Below are the code and all the weights of a small trained network. Each question names an input and a class and asks about switching units off, where a switched-off unit gives its printed mean instead of its output.

import numpy as np


def w(rows, s, z=0):
    codes = np.array(rows[::2]) - 128.0
    scale = np.full(codes.shape[1], s)
    scale[-1] = z or s
    return codes * scale


def f(y):
    return y / 2 * (1 + np.tanh(0.7978845608 * (y + 0.044715 * y**3)))


def log_softmax(a):
    a = a - a.max(-1, keepdims=True)
    return a - np.log(np.exp(a).sum(-1, keepdims=True))


def net(x, mask):
    res = np.array(x, float).reshape(1, 7) / 4 @ E
    y = f(res @ A[0][:, :-1].T + A[0][:, -1])
    res = res + np.where(mask, y, B[0][:, -1]) @ B[0][:, :-1]
    return log_softmax(res[-1] @ U[:, :-1].T + U[:, -1])


A, B = {}, {}
E = w([
[170,181,250,106,113],'x0',
[205,204,136,160,56],'x1',
[141,188,111,2,84],'x2',
[47,184,139,157,210],'x3',
[110,151,137,134,67],'x4',
[105,117,209,144,38],'x5',
[6,231,46,73,138],'x6',
],0.0059)
A[0] = w([
[157,120,153,154,63,226],'neuron 1',
[135,135,93,168,128,119],'neuron 2',
[119,133,74,163,97,139],'neuron 3',
[170,127,78,189,131,165],'neuron 4',
[99,147,130,111,162,139],'neuron 5',
[98,117,91,160,133,117],'neuron 6',
[143,113,56,227,171,119],'neuron 7',
[138,139,115,108,159,108],'neuron 8',
[114,219,198,84,89,138],'neuron 9',
[127,128,86,112,121,125],'neuron 10',
[25,83,77,104,81,135],'neuron 11',
[139,87,205,142,119,205],'neuron 12',
[162,125,158,101,87,225],'neuron 13',
[158,75,192,102,172,190],'neuron 14',
[147,111,170,101,132,205],'neuron 15',
[137,96,130,83,68,130],'neuron 16',
[128,132,159,165,134,142],'neuron 17',
[90,129,179,196,114,97],'neuron 18',
[132,191,126,104,89,94],'neuron 19',
[163,168,113,128,170,134],'neuron 20',
[114,153,91,185,122,129],'neuron 21',
[96,128,133,139,138,75],'neuron 22',
[116,212,162,120,107,111],'neuron 23',
[154,137,138,120,131,159],'neuron 24',
[83,104,233,252,119,151],'neuron 25',
[121,110,166,108,64,122],'neuron 26',
[82,120,106,111,165,187],'neuron 27',
[105,163,91,167,145,252],'neuron 28',
[132,164,145,193,151,151],'neuron 29',
[114,128,125,131,138,96],'neuron 30',
],0.012,0.0035)
B[0] = w([
[153,104,123,117,50,212],'neuron 1',
[135,150,114,101,141,146],'neuron 2',
[146,134,83,114,151,155],'neuron 3',
[110,158,113,56,126,184],'neuron 4',
[121,122,108,93,114,163],'neuron 5',
[130,164,120,115,109,161],'neuron 6',
[113,235,148,78,145,231],'neuron 7',
[122,111,129,133,121,141],'neuron 8',
[68,193,177,180,153,228],'neuron 9',
[126,117,106,143,149,145],'neuron 10',
[93,118,19,111,139,198],'neuron 11',
[84,74,131,142,93,216],'neuron 12',
[161,91,131,159,94,199],'neuron 13',
[108,78,174,68,112,210],'neuron 14',
[125,102,140,110,85,175],'neuron 15',
[140,101,108,173,146,161],'neuron 16',
[100,129,116,148,118,156],'neuron 17',
[89,109,112,172,137,168],'neuron 18',
[124,128,169,183,171,171],'neuron 19',
[119,98,152,118,118,159],'neuron 20',
[148,144,103,86,139,160],'neuron 21',
[141,132,107,146,142,130],'neuron 22',
[89,181,180,130,139,187],'neuron 23',
[129,122,133,130,104,147],'neuron 24',
[4,119,89,177,153,255],'neuron 25',
[147,89,152,176,124,168],'neuron 26',
[122,126,134,63,79,195],'neuron 27',
[145,128,147,43,104,207],'neuron 28',
[91,165,102,114,134,174],'neuron 29',
[137,130,119,133,136,127],'neuron 30',
],0.024,0.0075)
U = w([
[159,20,105,101,55,254],'0',
[9,98,96,151,131,123],'1',
[161,150,157,221,95,44],'2',
[203,98,95,194,198,32],'3',
[187,174,1,108,79,103],'4',
[103,184,135,107,184,209],'5',
],0.007,0.0018)

Each question gives the input, the list of numbers given to net, and the class t.
The units are the neurons (one row each of A and B). Each row of codes is followed by its name. A weight is (code - 128) times the scale printed after its matrix; where a second scale follows, it is the last column's (A, B and U).
mask holds one flag per neuron, in row order. A switched-off neuron (its flag False) gives its mean, the last column of its row in B, instead of its output. The means were averaged over made-up inputs and are rounded, as every weight is.
A unit's drop is (log p(t) with every unit on - log p(t) with that unit switched off) / (log p(t) with every unit on - log p(t) with every unit switched off).
The circuit of an input: a set's keep is (log p(t) with only the set's units on - log p(t) with every unit switched off) / (log p(t) with every unit on - log p(t) with every unit switched off). Starting from the 12 units with the biggest drops (on a tie, the unit counted first), units are removed one at a time, each time the one whose removal leaves the highest keep (on an exact tie, the one counted first), for as long as the keep stays at least 0.8.
circuit, biggest first: the units of the circuit, biggest drop first
most important unit: the unit with the biggest drop
k most important neurons: the k neurons with the biggest drops, biggest first
drop when u is switched off: that unit's drop, to one decimal
input [-6,4,3,2,5,-7,-3], class 4: most important unit => neuron 9
input [-3,4,-6,-6,-7,-3,2], class 4: circuit, biggest first => [neuron 25; neuron 14]
input [3,3,6,-5,7,-8,7], class 2: circuit, biggest first => [neuron 25; neuron 19; neuron 4]
input [-6,3,7,8,-2,8,0], class 5: 2 most important neurons => [neuron 25; neuron 12]
input [8,-3,5,-2,6,-4,-2], class 2: 2 most important neurons => [neuron 9; neuron 25]
input [0,2,-5,-8,7,8,-4], class 0: 2 most important neurons => [neuron 1; neuron 13]
input [2,7,6,7,-1,4,3], class 5: circuit, biggest first => [neuron 23; neuron 12]
input [0,2,-1,-1,-8,-1,0], class 5: circuit, biggest first => [neuron 12; neuron 11]
input [-7,4,8,-8,0,4,5], class 3: 3 most important neurons => [neuron 19; neuron 25; neuron 16]
input [-6,6,3,2,7,5,1], class 2: 2 most important neurons => [neuron 25; neuron 19]
input [1,1,-8,-6,5,1,5], class 4: 2 most important neurons => [neuron 9; neuron 14]
input [0,-7,1,-8,2,3,4], class 0: 3 most important neurons => [neuron 25; neuron 7; neuron 9]
input [5,2,-5,0,6,-3,4], class 5: 2 most important neurons => [neuron 12; neuron 11]
input [-5,-1,-4,-8,0,8,-2], class 0: circuit, biggest first => [neuron 1]
input [-5,-7,-7,4,-7,-4,-4], class 5: drop when neuron 7 is switched off => 0.8
input [4,4,3,-4,1,2,-4], class 0: drop when neuron 26 is switched off => -0.1
input [6,-3,1,-2,-7,-2,2], class 0: drop when neuron 7 is switched off => 0.2
input [8,6,7,-1,4,7,-6], class 2: drop when neuron 9 is switched off => 0.5
